Below are the code and all the weights of a small trained network. Each question names an input and a target symbol and asks about switching units off, where a switched-off unit gives its printed mean instead of its output.

import numpy as np


def w(rows, s, z=0):
    codes = np.array(rows[::2]) - 128.0
    scale = np.full(codes.shape[1], s)
    scale[-1] = z or s
    return codes * scale


def norm(h):
    return h / np.sqrt((h * h).mean(-1, keepdims=True) + 1e-5)


def f(y):
    return y / 2 * (1 + np.tanh(0.7978845608 * (y + 0.044715 * y**3)))


def softmax(a):
    e = np.exp(a - a.max(-1, keepdims=True))
    return e / e.sum(-1, keepdims=True)


def log_softmax(a):
    a = a - a.max(-1, keepdims=True)
    return a - np.log(np.exp(a).sum(-1, keepdims=True))


def net(x, mask):
    ids = ['αβγδεζηθλμξστφ'.index(c) for c in x.split()]
    T = len(ids)
    res = E[ids] + P[:T]
    r = norm(res)
    for j in range(2):
        rows = slice(2 * j, 2 * j + 2)
        q, k, v = (r @ M[0][rows].T for M in (Q, K, V))
        z = softmax(np.where(np.tri(T) > 0, q @ k.T / 2**0.5, -1e9)) @ v
        o = O[0][rows]
        res = res + np.where(mask[j], z, o[:, -1]) @ o[:, :-1]
    y = f(norm(res) @ A[0][:, :-1].T + A[0][:, -1])
    res = res + np.where(mask[2:10], y, B[0][:, -1]) @ B[0][:, :-1]
    return log_softmax(norm(res)[-1] @ U[:, :-1].T + U[:, -1])


Q, K, V, O, A, B = {}, {}, {}, {}, {}, {}
E = w([
[140,164,25,73,136,87,203,137,129,236,63],'α',
[139,115,174,116,85,118,90,128,79,61,125],'β',
[167,202,63,73,167,110,126,55,118,139,100],'γ',
[140,106,167,75,96,155,103,141,87,66,141],'δ',
[169,173,92,115,250,111,185,147,188,167,153],'ε',
[141,56,161,108,93,143,119,108,122,76,120],'ζ',
[111,104,161,131,73,160,107,116,146,81,149],'η',
[130,84,145,100,47,143,114,125,104,87,95],'θ',
[100,103,148,117,60,187,122,114,182,98,155],'λ',
[124,58,139,183,153,120,144,196,173,141,115],'μ',
[104,163,126,166,119,122,100,228,122,124,103],'ξ',
[137,113,165,228,158,101,122,187,124,125,150],'σ',
[194,198,23,61,211,167,187,144,158,185,135],'τ',
[125,129,146,198,150,133,116,222,134,132,136],'φ',
],0.018)
P = w([
[141,45,58,124,117,78,127,129,139,97,185],'0',
[138,144,130,141,120,205,97,173,86,149,99],'1',
[172,81,154,115,122,163,62,162,133,188,119],'2',
[77,106,48,164,117,155,147,114,80,63,142],'3',
[181,154,167,134,130,248,48,137,113,197,66],'4',
[50,119,156,134,143,181,135,150,63,142,83],'5',
[136,143,94,190,114,181,117,100,87,108,133],'6',
[57,91,70,168,129,148,141,106,78,99,128],'7',
],0.011)
Q[0] = w([
[41,142,130,76,130,99,188,26,93,94,146],'H0',
[67,81,186,135,139,101,139,252,136,171,129],'H0',
[170,112,145,172,134,142,89,248,166,163,95],'H1',
[25,83,175,109,146,80,145,212,135,147,123],'H1',
],0.015)
K[0] = w([
[21,155,147,158,186,191,187,97,79,85,63],'H0',
[91,94,4,123,101,59,169,141,115,48,214],'H0',
[207,86,67,101,81,47,81,155,157,143,216],'H1',
[77,121,65,138,139,101,197,125,107,42,153],'H1',
],0.014)
V[0] = w([
[66,172,115,180,3,115,110,88,185,147,105],'H0',
[66,115,72,59,122,207,224,191,246,191,137],'H0',
[137,95,173,232,211,196,112,117,137,91,238],'H1',
[213,5,164,194,71,148,249,72,116,149,8],'H1',
],0.0072)
O[0] = w([
[247,174,75,161,171,99,8,130,241,64,67,42],'H0',
[182,124,166,72,122,195,141,73,110,37,157,158],'H0',
[77,106,94,55,176,143,14,65,55,113,213,253],'H1',
[63,130,129,21,155,129,111,255,181,83,189,247],'H1',
],0.0095,0.0058)
A[0] = w([
[68,109,163,76,90,151,95,100,90,113,157,123],'N0',
[145,92,145,152,93,172,105,132,117,175,129,254],'N1',
[144,220,67,97,239,66,191,117,165,213,127,209],'N2',
[158,152,200,67,73,135,165,75,155,50,124,31],'N3',
[101,103,119,183,114,130,150,147,92,204,128,97],'N4',
[216,204,53,6,121,113,179,59,165,139,101,219],'N5',
[114,107,155,86,59,152,95,32,79,128,153,85],'N6',
[107,182,65,89,243,83,148,142,133,215,167,2],'N7',
],0.015,0.0075)
B[0] = w([
[164,131,133,130,110,111,163,107,131,129,153,249],'N0',
[106,128,107,137,128,100,141,117,104,88,142,192],'N1',
[170,254,58,143,187,174,109,74,149,106,165,167],'N2',
[78,179,143,106,143,79,95,95,157,165,101,146],'N3',
[153,140,136,86,108,147,95,125,159,159,120,164],'N4',
[140,198,78,112,189,234,121,147,174,123,121,158],'N5',
[120,123,137,149,154,163,93,167,149,147,91,193],'N6',
[117,151,180,96,137,203,141,110,166,83,80,162],'N7',
],0.026,0.018)
U = w([
[139,138,182,174,200,56,181,122,182,131,84,185],'α',
[195,165,75,70,232,153,116,99,166,169,109,185],'β',
[252,123,168,139,66,167,160,160,194,180,104,111],'γ',
[95,128,52,50,109,105,66,143,102,202,132,128],'δ',
[196,58,175,180,143,243,166,158,112,134,95,105],'ε',
[82,84,151,87,121,198,128,244,141,76,86,91],'ζ',
[37,110,78,165,206,92,97,137,66,91,104,167],'η',
[116,192,119,170,207,21,144,168,183,169,146,160],'θ',
[236,113,112,121,128,192,68,106,151,1,121,71],'λ',
[160,129,91,114,154,82,230,140,79,105,186,184],'μ',
[132,135,93,124,63,110,122,40,90,65,80,138],'ξ',
[125,124,220,27,121,162,44,43,142,87,186,2],'σ',
[72,121,185,164,164,148,154,79,78,159,108,153],'τ',
[101,100,74,130,203,155,60,101,64,232,215,89],'φ',
],0.0081,0.0083)

Each question gives the input, a string of symbols that net reads in full, and the target symbol t.
The units are the heads (2 rows each of Q, K, V and O) and the neurons (one row each of A and B). Each row of codes is followed by its name. A weight is (code - 128) times the scale printed after its matrix; where a second scale follows, it is the last column's (O, A, B and U).
mask holds one flag per unit, heads first, then neurons. A switched-off unit (its flag False) gives its mean, the last column of its rows in O or B, instead of its output. The means were averaged over made-up inputs and are rounded, as every weight is.
A unit's drop is (log p(t) with every unit on - log p(t) with that unit switched off) / (log p(t) with every unit on - log p(t) with every unit switched off).
The circuit of an input: a set's keep is (log p(t) with only the set's units on - log p(t) with every unit switched off) / (log p(t) with every unit on - log p(t) with every unit switched off). Starting from all 10 units, units are removed one at a time, each time the one whose removal leaves the highest keep (on an exact tie, the one counted first), for as long as the keep stays at least 0.8.
circuit, biggest first: the units of the circuit, biggest drop first
unit that matters most: the unit with the biggest drop
k most important neurons: the k neurons with the biggest drops, biggest first
heads that matter: for each layer, one digit per head in row order, 1 if its drop is at least 0.15 and else 0, layers parted by /
input ζ μ ε ζ β δ σ θ, target γ: heads that matter	10
input ε η ε μ, target ε: heads that matter	11
input μ μ ζ, target σ: 2 most important neurons	N3, N0
input λ μ ζ β η μ φ, target λ: circuit, biggest first	H0, N2
input λ μ μ μ, target λ: circuit, biggest first	H0, N2
input ζ ζ η φ ζ, target λ: unit that matters most	H0
input φ η μ ζ β ξ, target φ: heads that matter	01
input ζ μ φ ζ η α μ, target ζ: circuit, biggest first	N2, H1
input α μ μ μ, target α: circuit, biggest first	H1, H0, N3, N5
input θ β ζ θ, target δ: circuit, biggest first	H0, N7, N2
input δ σ ζ, target γ: 4 most important neurons	N4, N6, N0, N2
input δ μ δ μ, target δ: 2 most important neurons	N4, N0
input η α μ μ, target η: 3 most important neurons	N0, N2, N4
input ζ λ μ φ λ ζ, target ε: unit that matters most	N6
input ε μ μ φ ζ μ σ, target ε: 2 most important neurons	N6, N2
input δ θ ξ β θ, target η: 2 most important neurons	N1, N0
input η μ μ φ, target η: 3 most important neurons	N0, N2, N4
input ζ ζ φ μ δ, target ε: 2 most important neurons	N6, N0
input λ ε τ σ ξ, target λ: 3 most important neurons	N6, N2, N3
input φ α σ η, target θ: unit that matters most	N3
input β ζ η μ η, target λ: 3 most important neurons	N3, N2, N6
input τ η μ ζ ζ η μ φ, target τ: 2 most important neurons	N3, N2
input μ μ ζ ε γ ζ λ, target ξ: 2 most important neurons	N1, N6
